Rows and roughly how far along a hidden order each lies, from 0 to 20:
In the rows, 100 means zero.
[104,138,96,93,91,116,105,94,107,93,104,72,101,77,109,89]
1
[91,182,100,97,64,148,124,98,115,57,63,99,109,68,97,82]
11
[95,130,125,92,119,139,101,111,104,101,99,96,102,81,88,98]
7
[105,129,129,137,122,103,108,106,126,85,63,124,104,63,121,101]
12
[98,113,67,95,65,89,109,89,92,74,87,87,104,95,114,95]
13
[96,112,114,104,96,123,100,112,107,91,96,112,103,89,100,100]
8
[96,124,90,82,89,115,103,95,83,92,96,76,102,96,89,95]
9
[101,136,70,115,56,99,104,92,112,61,79,106,104,83,120,85]
13
[95,119,152,110,134,129,104,120,109,139,96,109,104,56,161,77]
14
[102,131,87,103,91,107,101,91,110,92,90,96,100,87,101,95]
11
[95,129,84,91,67,132,89,88,120,100,78,107,109,81,87,78]
16
[100,115,71,98,56,111,86,87,122,78,82,112,103,101,78,89]
13
[96,106,106,91,69,128,87,100,106,97,109,112,100,94,101,84]
8
[103,111,122,111,124,107,109,104,112,122,104,103,99,74,130,88]
9
[101,163,111,109,93,115,112,96,110,71,76,82,103,61,114,94]
4
[94,143,98,105,89,111,113,98,92,82,50,97,107,76,104,96]
19
[96,126,98,81,77,143,84,95,117,98,103,90,100,92,85,76]
5
[97,119,76,83,72,116,96,92,95,69,93,88,102,106,66,101]
6
[95,159,85,80,90,117,115,91,77,71,61,57,106,91,68,107]
9
[104,125,121,124,132,95,111,103,110,95,84,104,101,78,112,107]
8
[94,139,75,99,65,98,102,89,99,89,72,100,105,94,112,81]
20
[94,161,121,86,115,123,115,108,82,90,108,52,102,74,116,94]
0
[98,146,110,95,118,107,111,99,86,97,90,68,101,82,101,101]
5
[92,144,94,96,81,95,116,108,82,78,89,82,105,82,129,90]
12
[97,121,102,95,94,124,91,99,102,99,109,89,99,78,114,88]
6
[100,143,108,113,98,106,108,98,107,91,84,97,103,63,128,90]
11
[95,127,86,95,79,91,110,97,84,99,96,86,104,86,124,83]
15
[95,150,72,94,52,130,96,92,113,67,73,102,106,81,103,78]
15
[101,157,127,105,121,111,111,104,97,97,99,71,100,60,129,94]
2
[102,137,102,89,103,95,111,91,92,111,97,56,99,77,114,94]
6
[104,142,107,115,94,115,101,96,123,77,95,95,98,70,110,92]
2
[92,111,108,103,99,111,106,111,88,94,82,118,106,97,110,94]
19
[99,102,94,83,79,133,85,99,110,74,112,94,98,115,55,106]
0
[106,97,99,117,85,112,94,102,125,65,86,122,99,107,69,113]
6
[111,131,106,115,109,111,102,96,124,70,82,101,99,78,86,106]
1
[105,160,104,124,106,112,113,95,126,69,55,100,105,47,112,91]
11

New part:
[101,94,106,88,93,97,116,101,122,130,94,100,124,105,103,106,103,62,96,112,103,107,116,93,114,105,80,114,91,97,93,82,93,116,114,107,93,91,80,98,74,100,106,104,68,105,101,92,96,106,110,93]
9
[69,112,110,109,152,108,120,84,81,116,120,85,107,88,109,107,92,90,103,37,110,87,88,120,107,164,129,52,85,91,110,86,103,118,127,170,101,92,108,122,108,100,113,84,96,92,71,70,75,99,109,86]
18
[116,93,92,94,76,107,89,104,117,85,93,136,74,94,90,82,95,100,107,139,94,107,106,97,86,44,84,133,104,116,96,147,99,71,72,62,101,120,99,82,61,104,88,113,120,108,123,91,120,98,96,106]
3
[124,93,90,104,87,111,99,103,116,77,96,132,77,86,87,91,93,96,102,123,97,108,103,92,77,59,85,131,102,112,89,121,106,76,70,72,104,120,97,82,80,106,77,111,117,104,122,91,119,98,100,101]
6
[80,86,108,88,47,106,120,91,138,120,53,69,117,108,118,118,116,148,98,95,100,102,143,89,92,106,96,134,84,83,119,118,102,96,126,123,81,39,70,90,111,96,141,99,91,110,76,56,86,101,106,97]
11
[103,115,89,116,151,121,143,88,70,74,126,91,74,53,123,89,98,114,102,31,111,82,81,102,66,145,118,81,101,112,114,50,138,81,103,159,129,136,133,125,167,98,76,90,119,83,83,72,119,106,117,80]
14
[98,103,116,85,115,92,103,93,88,129,125,118,117,106,103,106,94,30,99,126,105,107,89,111,124,122,79,70,90,111,65,55,99,118,109,110,107,123,100,103,87,91,86,100,57,111,97,112,101,110,112,87]
11
[125,97,85,96,100,116,104,90,124,84,98,143,65,62,99,68,106,100,110,70,105,105,116,65,76,51,84,166,104,114,114,153,107,51,77,138,107,112,97,98,45,103,94,122,162,84,141,27,123,102,112,91]
0
[97,106,92,112,119,99,117,85,82,89,126,105,95,83,112,108,101,66,100,88,110,100,80,83,99,135,106,68,95,112,106,53,94,105,99,112,114,123,97,121,135,96,86,91,86,96,82,72,94,105,114,86]
13
[98,104,116,101,116,112,160,99,100,108,96,59,139,88,125,128,104,112,85,59,108,85,107,115,78,185,97,66,90,88,97,0,149,129,134,151,108,85,115,100,200,95,89,86,36,102,60,116,96,111,114,82]
20
[92,110,117,95,118,123,166,79,109,112,102,83,107,57,140,103,112,104,98,25,115,86,115,99,73,169,95,102,86,103,114,41,149,90,134,200,113,94,116,114,155,90,96,102,81,90,70,49,106,116,124,70]
13
[71,95,102,106,60,101,126,95,135,128,52,32,135,109,113,116,114,131,94,45,106,97,133,90,79,115,116,120,84,93,126,96,114,101,131,148,83,36,89,102,136,86,155,89,81,96,67,68,76,104,109,96]
15
[157,89,64,132,51,104,97,108,159,59,75,111,104,93,79,95,118,50,90,143,98,124,126,17,56,53,54,159,117,113,143,108,78,96,45,17,93,111,65,80,127,115,81,115,105,90,135,93,111,101,102,108]
2
[135,99,118,103,97,112,110,109,122,85,112,131,108,109,84,102,96,41,93,150,95,121,103,84,86,84,46,106,106,106,90,74,96,113,73,27,100,128,101,79,106,109,56,109,68,106,134,149,117,104,101,102]
7
[96,96,100,107,82,110,103,110,124,98,83,92,99,104,91,95,99,111,98,93,99,102,119,95,93,68,96,120,99,94,122,133,95,100,97,72,90,87,92,94,78,104,109,104,110,101,106,99,97,95,96,112]
9
